Here is a tiny trained network, its code and every weight. The questions are about switching its units off for an input and a class, where a switched-off unit gives its printed mean instead of its output.

import numpy as np


def w(rows, s, z=0):
    codes = np.array(rows[::2]) - 128.0
    scale = np.full(codes.shape[1], s)
    scale[-1] = z or s
    return codes * scale


def norm(h):
    return h / np.sqrt((h * h).mean(-1, keepdims=True) + 1e-5)


def f(y):
    return np.maximum(y, 0)


def log_softmax(a):
    a = a - a.max(-1, keepdims=True)
    return a - np.log(np.exp(a).sum(-1, keepdims=True))


def net(x, mask):
    res = np.array(x, float).reshape(1, 8) / 4 @ E
    u = 0
    for l in range(2):
        y = f(norm(res) @ A[l][:, :-1].T + A[l][:, -1])
        res = res + np.where(mask[u : u + 10], y, B[l][:, -1]) @ B[l][:, :-1]
        u += 10
    return log_softmax(norm(res)[-1] @ U[:, :-1].T + U[:, -1])


A, B = {}, {}
E = w([
[164,129,215,195,139],'x0',
[110,131,101,168,81],'x1',
[2,209,111,150,153],'x2',
[141,164,75,108,181],'x3',
[156,213,183,80,133],'x4',
[39,149,74,123,148],'x5',
[130,192,158,177,62],'x6',
[95,127,146,84,123],'x7',
],0.0072)
A[0] = w([
[85,87,160,51,72,95],'L0N1',
[168,152,26,141,254,97],'L0N2',
[132,119,175,210,204,100],'L0N3',
[94,111,105,181,179,52],'L0N4',
[174,67,145,173,105,4],'L0N5',
[117,28,78,165,92,79],'L0N6',
[147,113,53,98,113,109],'L0N7',
[116,136,96,209,198,24],'L0N8',
[123,119,166,125,202,41],'L0N9',
[180,78,74,47,194,164],'L0N10',
],0.0086,0.0022)
B[0] = w([
[255,113,103,210,163,182],'L0N1',
[116,190,151,100,124,232],'L0N2',
[191,77,145,120,158,199],'L0N3',
[228,131,137,130,209,179],'L0N4',
[95,146,61,80,116,196],'L0N5',
[116,77,155,157,106,227],'L0N6',
[130,124,170,153,151,193],'L0N7',
[164,174,146,154,48,181],'L0N8',
[77,97,109,122,128,155],'L0N9',
[95,192,163,164,161,254],'L0N10',
],0.0077,0.0042)
A[1] = w([
[181,171,62,187,217,254],'L1N1',
[84,137,68,95,75,89],'L1N2',
[124,1,150,123,122,106],'L1N3',
[105,110,161,148,144,11],'L1N4',
[146,96,245,108,146,83],'L1N5',
[148,22,114,135,191,92],'L1N6',
[163,144,182,117,106,37],'L1N7',
[30,158,110,59,181,97],'L1N8',
[29,108,119,145,119,211],'L1N9',
[68,110,92,167,155,34],'L1N10',
],0.0082,0.0019)
B[1] = w([
[149,173,161,185,2,255],'L1N1',
[111,56,178,81,179,160],'L1N2',
[6,139,62,211,177,193],'L1N3',
[118,146,49,198,166,138],'L1N4',
[202,45,99,167,218,204],'L1N5',
[58,131,148,132,121,196],'L1N6',
[211,87,161,116,112,174],'L1N7',
[50,157,51,54,174,206],'L1N8',
[105,137,128,94,250,197],'L1N9',
[125,137,146,180,138,167],'L1N10',
],0.0061,0.0054)
U = w([
[94,26,95,169,184,192],'0',
[99,149,183,59,60,2],'1',
[250,96,160,115,145,228],'2',
[70,186,66,18,169,156],'3',
[151,72,78,171,37,17],'4',
],0.012,0.0019)

Each question gives the input, the list of numbers given to net, and the class t.
The units are the neurons (one row each of A and B). Each row of codes is followed by its name. A weight is (code - 128) times the scale printed after its matrix; where a second scale follows, it is the last column's (A, B and U).
mask holds one flag per neuron, layer by layer. A switched-off neuron (its flag False) gives its mean, the last column of its row in B, instead of its output. The means were averaged over made-up inputs and are rounded, as every weight is.
A unit's drop is (log p(t) with every unit on - log p(t) with that unit switched off) / (log p(t) with every unit on - log p(t) with every unit switched off).
The circuit of an input: a set's keep is (log p(t) with only the set's units on - log p(t) with every unit switched off) / (log p(t) with every unit on - log p(t) with every unit switched off). Starting from the 12 units with the biggest drops (on a tie, the unit counted first), units are removed one at a time, each time the one whose removal leaves the highest keep (on an exact tie, the one counted first), for as long as the keep stays at least 0.8.
circuit, biggest first: the units of the circuit, biggest drop first
unit that matters most: the unit with the biggest drop
top k neurons: the k neurons with the biggest drops, biggest first
top k neurons in layer l: the k neurons of layer l with the biggest drops, biggest first
drop of u: that unit's drop, to one decimal
input [3,-3,-7,3,-2,-4,-5,1], class 0: unit that matters most	L1N3
input [-4,-6,-3,2,-7,-8,-4,-2], class 0: circuit, biggest first	(L1N3, L1N6)
input [-3,1,-5,1,-3,-3,0,-6], class 4: circuit, biggest first	(L0N5, L1N5, L1N1)
input [-4,-5,-8,-5,-4,8,8,-2], class 0: top 3 neurons	(L1N3, L1N1, L0N6)
input [7,-5,-2,-4,4,5,-5,-5], class 0: top 2 neurons	(L0N9, L1N3)
input [2,-2,3,-1,-5,8,-8,0], class 3: circuit, biggest first	(L1N8, L0N2)
input [-5,3,-1,6,-8,-4,6,7], class 0: top 2 neurons in layer 1	(L1N1, L1N9)
input [5,0,2,6,-2,3,-7,-3], class 2: circuit, biggest first	(L0N4, L1N1)
input [0,3,-7,-7,1,-2,-1,-2], class 0: top 3 neurons in layer 0	(L0N8, L0N2, L0N6)
input [-6,-4,-4,4,-4,2,-5,-2], class 3: circuit, biggest first	(L0N2, L0N10)
input [5,-3,-1,-4,1,-4,-4,4], class 0: circuit, biggest first	(L1N3, L0N9, L0N2)
input [-1,1,-8,2,-1,-3,-6,3], class 0: top 2 neurons in layer 1	(L1N3, L1N6)
input [2,-5,8,0,2,-1,3,-8], class 4: top 4 neurons in layer 1	(L1N1, L1N9, L1N8, L1N2)
input [-7,8,-2,-2,0,-6,-3,-4], class 0: unit that matters most	L0N6
input [0,-6,8,3,-7,-3,3,-5], class 2: top 2 neurons in layer 0	(L0N4, L0N3)
input [-3,2,-8,2,-2,-1,-2,0], class 0: top 2 neurons in layer 1	(L1N3, L1N6)
input [-6,-7,1,4,-6,-6,-5,-2], class 3: drop of L0N2	0.3
input [-6,2,-5,8,-5,-7,0,-5], class 4: drop of L1N8	-0.1
